Below is a small trained network, with its code and all its weights. Each question gives an input and a class and asks what happens when units are switched off, that is, made to give their printed mean instead of their output.

import numpy as np


def w(rows, s, z=0):
    codes = np.array(rows[::2]) - 128.0
    scale = np.full(codes.shape[1], s)
    scale[-1] = z or s
    return codes * scale


def norm(h):
    return h / np.sqrt((h * h).mean(-1, keepdims=True) + 1e-5)


def f(y):
    return y / 2 * (1 + np.tanh(0.7978845608 * (y + 0.044715 * y**3)))


def log_softmax(a):
    a = a - a.max(-1, keepdims=True)
    return a - np.log(np.exp(a).sum(-1, keepdims=True))


def net(x, mask):
    res = np.array(x, float).reshape(1, 8) / 4 @ E
    u = 0
    for l in range(2):
        y = f(norm(res) @ A[l][:, :-1].T + A[l][:, -1])
        res = res + np.where(mask[u : u + 16], y, B[l][:, -1]) @ B[l][:, :-1]
        u += 16
    return log_softmax(norm(res)[-1] @ U[:, :-1].T + U[:, -1])


A, B = {}, {}
E = w([
[128,128,129,128,128,128,128,128,129],'x0',
[168,130,179,74,127,113,138,132,76],'x1',
[128,124,127,128,129,129,129,130,127],'x2',
[134,105,117,136,124,111,249,72,132],'x3',
[128,124,127,128,130,128,128,131,126],'x4',
[127,128,128,128,129,127,129,129,128],'x5',
[127,127,127,126,129,129,128,130,129],'x6',
[145,159,140,154,255,97,123,99,131],'x7',
],0.0074)
A[0] = w([
[186,134,252,2,115,98,137,138,27,221],'0.n0',
[120,98,104,124,18,152,225,107,114,75],'0.n1',
[176,162,170,99,165,99,94,128,88,5],'0.n2',
[121,134,132,123,128,127,129,128,133,127],'0.n3',
[117,120,132,117,137,132,129,135,133,127],'0.n4',
[131,128,131,122,128,129,130,128,139,129],'0.n5',
[146,147,143,135,142,123,110,124,101,77],'0.n6',
[135,220,155,163,218,126,32,158,112,78],'0.n7',
[100,90,125,92,42,161,39,189,131,162],'0.n8',
[64,144,105,174,200,136,82,128,185,71],'0.n9',
[112,85,121,84,49,157,36,187,134,141],'0.n10',
[122,102,122,94,68,150,62,166,131,80],'0.n11',
[125,122,119,125,131,125,128,132,121,127],'0.n12',
[132,132,122,127,124,129,129,127,128,127],'0.n13',
[146,121,150,82,87,118,184,129,99,29],'0.n14',
[161,87,122,154,221,81,207,56,151,68],'0.n15',
],0.0045,0.0029)
B[0] = w([
[209,132,170,108,133,127,147,150,60,254],'0.n0',
[106,48,120,71,110,110,1,127,140,198],'0.n1',
[100,135,122,106,175,116,142,195,169,140],'0.n2',
[132,126,127,129,128,130,129,129,130,128],'0.n3',
[133,130,127,128,129,126,128,125,132,128],'0.n4',
[124,130,128,126,128,125,125,123,123,128],'0.n5',
[124,130,119,114,136,118,133,161,148,124],'0.n6',
[142,31,112,99,65,76,78,151,179,205],'0.n7',
[123,205,123,186,174,134,226,113,108,202],'0.n8',
[202,126,121,155,53,99,124,61,108,160],'0.n9',
[127,199,122,179,172,127,218,118,105,194],'0.n10',
[127,168,132,157,162,118,183,114,117,153],'0.n11',
[128,128,131,129,129,128,128,126,129,128],'0.n12',
[124,124,135,132,130,130,128,126,125,128],'0.n13',
[137,102,108,155,88,145,112,59,93,137],'0.n14',
[113,201,121,170,74,162,159,196,86,196],'0.n15',
],0.0052,0.0055)
A[1] = w([
[146,125,122,150,193,134,178,81,124,112],'1.n0',
[160,109,174,47,157,115,81,155,84,43],'1.n1',
[145,114,127,133,196,111,187,65,133,104],'1.n2',
[130,158,132,132,133,143,102,148,106,145],'1.n3',
[97,2,106,94,79,163,146,119,132,93],'1.n4',
[130,162,171,95,150,148,172,124,107,73],'1.n5',
[10,59,76,106,84,176,116,111,208,19],'1.n6',
[52,48,82,135,108,105,59,127,212,174],'1.n7',
[61,62,85,120,106,111,78,137,206,136],'1.n8',
[74,102,72,160,170,125,44,126,236,4],'1.n9',
[129,143,130,129,116,133,111,148,114,148],'1.n10',
[97,144,154,83,140,143,198,124,118,84],'1.n11',
[154,44,163,34,111,134,114,123,85,51],'1.n12',
[45,182,85,191,184,122,141,147,165,159],'1.n13',
[8,154,42,190,108,135,177,105,161,197],'1.n14',
[159,41,159,21,111,72,75,104,97,134],'1.n15',
],0.0055,0.0025)
B[1] = w([
[97,170,123,127,74,169,110,176,120,153],'1.n0',
[13,121,97,105,146,145,133,135,194,182],'1.n1',
[101,176,134,130,64,188,110,186,109,149],'1.n2',
[117,116,129,126,138,129,167,112,132,140],'1.n3',
[135,92,151,88,158,128,139,80,81,171],'1.n4',
[117,139,105,146,115,100,128,142,83,149],'1.n5',
[73,137,139,83,232,93,204,185,84,172],'1.n6',
[160,149,102,121,190,71,179,122,38,196],'1.n7',
[151,158,124,127,188,84,172,122,67,173],'1.n8',
[208,103,115,139,38,86,170,84,20,167],'1.n9',
[131,119,131,134,152,128,164,101,138,137],'1.n10',
[154,132,116,171,126,77,71,137,78,143],'1.n11',
[98,106,101,177,94,155,71,93,195,183],'1.n12',
[117,83,115,126,2,165,99,63,190,201],'1.n13',
[58,140,127,118,195,149,63,149,227,253],'1.n14',
[99,113,133,151,94,205,81,125,235,220],'1.n15',
],0.0056,0.0053)
U = w([
[62,189,85,198,98,178,129,118,236,208],'0',
[178,204,179,129,116,150,200,185,9,238],'1',
[63,74,93,67,225,97,193,102,102,149],'2',
[153,29,160,86,30,184,115,64,131,37],'3',
[235,105,71,174,122,36,84,72,83,48],'4',
[157,96,178,67,206,124,46,195,220,2],'5',
],0.012,0.00086)

Each question gives the input, the list of numbers given to net, and the class t.
The units are the neurons (one row each of A and B). Each row of codes is followed by its name. A weight is (code - 128) times the scale printed after its matrix; where a second scale follows, it is the last column's (A, B and U).
mask holds one flag per neuron, layer by layer. A switched-off neuron (its flag False) gives its mean, the last column of its row in B, instead of its output. The means were averaged over made-up inputs and are rounded, as every weight is.
A unit's drop is (log p(t) with every unit on - log p(t) with that unit switched off) / (log p(t) with every unit on - log p(t) with every unit switched off).
most important unit: the unit with the biggest drop
top k neurons: the k neurons with the biggest drops, biggest first
top k neurons in layer l: the k neurons of layer l with the biggest drops, biggest first
drop of u: that unit's drop, to one decimal
input [-1,2,-5,3,-3,-4,-4,1], class 1: most important unit	0.n15
input [-2,3,-1,0,1,0,-1,8], class 5: top 4 neurons	(0.n7; 0.n8; 0.n10; 1.n7)
input [-5,0,8,-3,-3,1,6,8], class 4: top 3 neurons	(0.n0; 1.n9; 1.n14)
input [6,5,-4,0,6,-1,5,-3], class 1: top 2 neurons in layer 0	(0.n7; 0.n8)
input [2,0,6,-8,-4,-4,7,-3], class 0: top 2 neurons	(0.n0; 1.n13)
input [7,0,-5,-6,0,5,1,5], class 4: top 4 neurons	(1.n9; 0.n0; 1.n14; 0.n7)
input [-3,8,8,4,-4,6,-6,0], class 3: top 4 neurons	(0.n8; 0.n10; 1.n12; 1.n15)
input [3,8,-3,6,-5,-8,4,0], class 3: top 2 neurons in layer 1	(1.n12; 1.n15)
input [3,-5,-7,0,8,-2,0,6], class 4: top 2 neurons in layer 0	(0.n8; 0.n7)
input [5,6,7,6,7,-3,8,0], class 3: top 3 neurons	(0.n8; 0.n10; 0.n1)
input [-2,7,2,5,-6,3,6,0], class 3: top 3 neurons in layer 0	(0.n8; 0.n10; 0.n1)
input [-8,-2,-3,5,-5,-1,-1,0], class 2: top 2 neurons	(0.n1; 0.n8)
input [-8,-3,2,1,-4,-2,2,-7], class 2: top 2 neurons in layer 0	(0.n1; 0.n15)
input [8,1,-4,-6,0,3,-7,-5], class 1: top neuron in layer 1	(1.n15)
input [8,4,6,2,-2,8,-7,8], class 1: top 2 neurons in layer 0	(0.n15; 0.n1)
input [-2,-7,2,-5,4,3,-8,1], class 4: top 2 neurons in layer 0	(0.n7; 0.n15)
input [4,2,-8,0,-3,3,-6,-5], class 1: top 2 neurons in layer 0	(0.n8; 0.n10)
input [1,0,6,2,3,-8,-7,5], class 0: top 2 neurons in layer 0	(0.n0; 0.n15)
input [3,0,-4,6,5,-4,1,7], class 0: drop of 1.n8	0.1
input [-5,-1,7,-2,7,-7,2,5], class 4: drop of 0.n0	0.2
input [-6,-2,0,4,1,1,1,4], class 0: drop of 0.n0	0.2
input [5,8,-7,-1,-2,-8,-5,3], class 5: top neuron	(0.n8)
